[128 = 0]
[109 159  98 125 143 131 113 119  87 158 139 144  92 128 166 169 111 149]  15
[115 159  93 128 138 134 115 119 106 141 141 144 100 120 183 163 115 142]  13
[137  68 188 139 136  91 141 107 128 132 100 148 148 136  82 116 129  70]  28
[153 180 123  90 135 146 133 107 153 117 152 104 162 108 186 126 135 158]  0
[113  75 147 149 131 107 133 136 104 136 102 119 131 143  79 121 128  81]  30
[118 181  95  91 124 169 115 150 141  91 169  81 170 116 150 116 136 204]  0
[112  81 152 155 136 105 125 129 101 147 105 159 120 146 108 130 122  97]  30
[120 104 171 118 122 131 127 153 141 107 125  88 186 139  60  99 144 132]  18
[126   1 187 122 131 107 131 107 117 128 127 108 171 143  75 110 132 126]  22
[112  72 167 146 138  97 129 108  91 146 114 150 122 149  98 138 122  83]  30
[ 99  75 168 139 126 117 116 153  95 127 114 104 155 154  36 113 132 115]  29
[144 136 149  87 140 132 128  89 140 119 148 110 180 129 150 134 125 158]  5
[ 52 147  94  97 162 151  74 103  46 171 182 116 146 160 162 182  90 224]  8
[124 114 138  90 126 152 125 127 139 112 158  89 179 121 142 120 131 182]  2
[ 67 129 108  93 177 120  80  55  17 182 177 136 127 160 194 204  80 203]  9
[ 60 122 103 138 132 141  86 144  66 152 144 122 105 150 107 156 110 162]  22
[119  54 191 131 138  98 131 111  96 138 113 124 156 154  79 119 123 112]  27
[132 122 124 130 156  94 126  71  83 168 116 181  85 137 199 176 103 101]  23
[151  61 196 126 144  77 152  79 125 143 107 158 150 144 102 132 123  73]  26
[150 114 161 100 130 116 143 103 143 117 129 111 183 129 117 122 134 134]  13
[ 94 136  98 128 147 125 105 103  70 159 145 147 102 139 172 172 108 152]  17
[148  56 203 120 143  80 141  82 114 139 105 141 161 146 100 129 115  92]  25
[136  64 177 120 136 102 137  95 122 127 113 132 173 147  78 123 124 114]  23
[ 69  64 128 140 160 109  93 100  41 173 136 143 107 166 123 175  95 137]  27
[147 133 142 104 119 138 139 128 161 100 140 101 178 120 115  86 141 158]  8
[ 89 161  98 128 152 130 107 114  89 158 142 144  94 134 176 170 108 153]  16
[106 132  97 136 137 125 112 122  94 146 131 145  79 130 158 158 115 131]  20
[105 166  86 124 140 140 112 124  92 148 147 136 113 130 172 170 112 159]  12
[121 127 154 114 112 138 139 138 161 106 133  82 174 121  99  97 147 142]  12
[142 137 154 100 122 140 135 140 158 105 137  97 185 123 108 105 145 149]  10
[ 99 101 108 141 148 124 110 123  73 153 129 145  77 144 134 159 113 123]  25
[ 98 171 130  91 131 164 107 149 124 110 171  62 185 132 110 112 134 208]  4
[ 94  76 148 153 142 104 114 117  72 151 116 141 113 153  93 141 111 111]  30
[106 109 124 149 143 113 141 106  90 158 121 154  95 138 152 158 109 111]  26
[ 96 138 107 130 149 117 104 101  62 164 139 149 109 141 179 171 102 142]  19
[115  66 179 141 134  98 132 120  86 135 101 138 130 149  75 110 127  94]  29
[108  96 125 153 146 106 117 119  90 152 119 154  99 145 138 157 113 112]  28
[125 161  97 115 149 139 117 109 111 138 145 149 100 118 197 162 112 150]  10
[201  99 191 100 140  80 167  52 164 126 110 160 174 123 159 126 129  93]  16
[ 97  69 163 154 123 120 121 163 108 122 140 116 132 148  57 111 134 101]  30
[125  82 157 148 127 101 135 135 114 129 102 148 119 134  99 126 131  60]  30
[180 145 164  74 136 114 151  72 158 117 131 135 167 113 179 127 130 117]  7
[171  89 198 128 138  84 157  63 144 122 105 151 160 130 124 125 130  81]  21
[123  85 150 146 157  83 126  76  81 165 110 182 100 148 145 172 105  81]  29
[121 116 157 105 124 135 126 152 137 104 146  82 192 140  72 112 141 155]  15
[ 95 108 126 134 158 102 107  89  62 168 134 163  98 154 167 174 101 122]  24
[127  64 195  98 142 105 129 107 106 134 126 114 172 148 101 118 122 125]  19
[ 82  77 142 145 143 110 106 129  68 153 122 131 119 160  80 145 114 122]  29
[130  63 186 144 139  95 134 102 105 127 103 143 133 148  81 131 117  85]  29
[ 92  59 183 124 136 105 121 127 105 131 130  98 175 159  48 115 125 131]  24
[106  82 136 151 144 107 111 105  84 153 117 160 102 150 119 153 115 102]  29
[122 171 120  96 122 164 120 140 144 107 166  82 175 119 139 115 133 198]  1
[135 147 115 103 169 106 120  32  82 175 143 179 102 134 236 199  91 130]  11
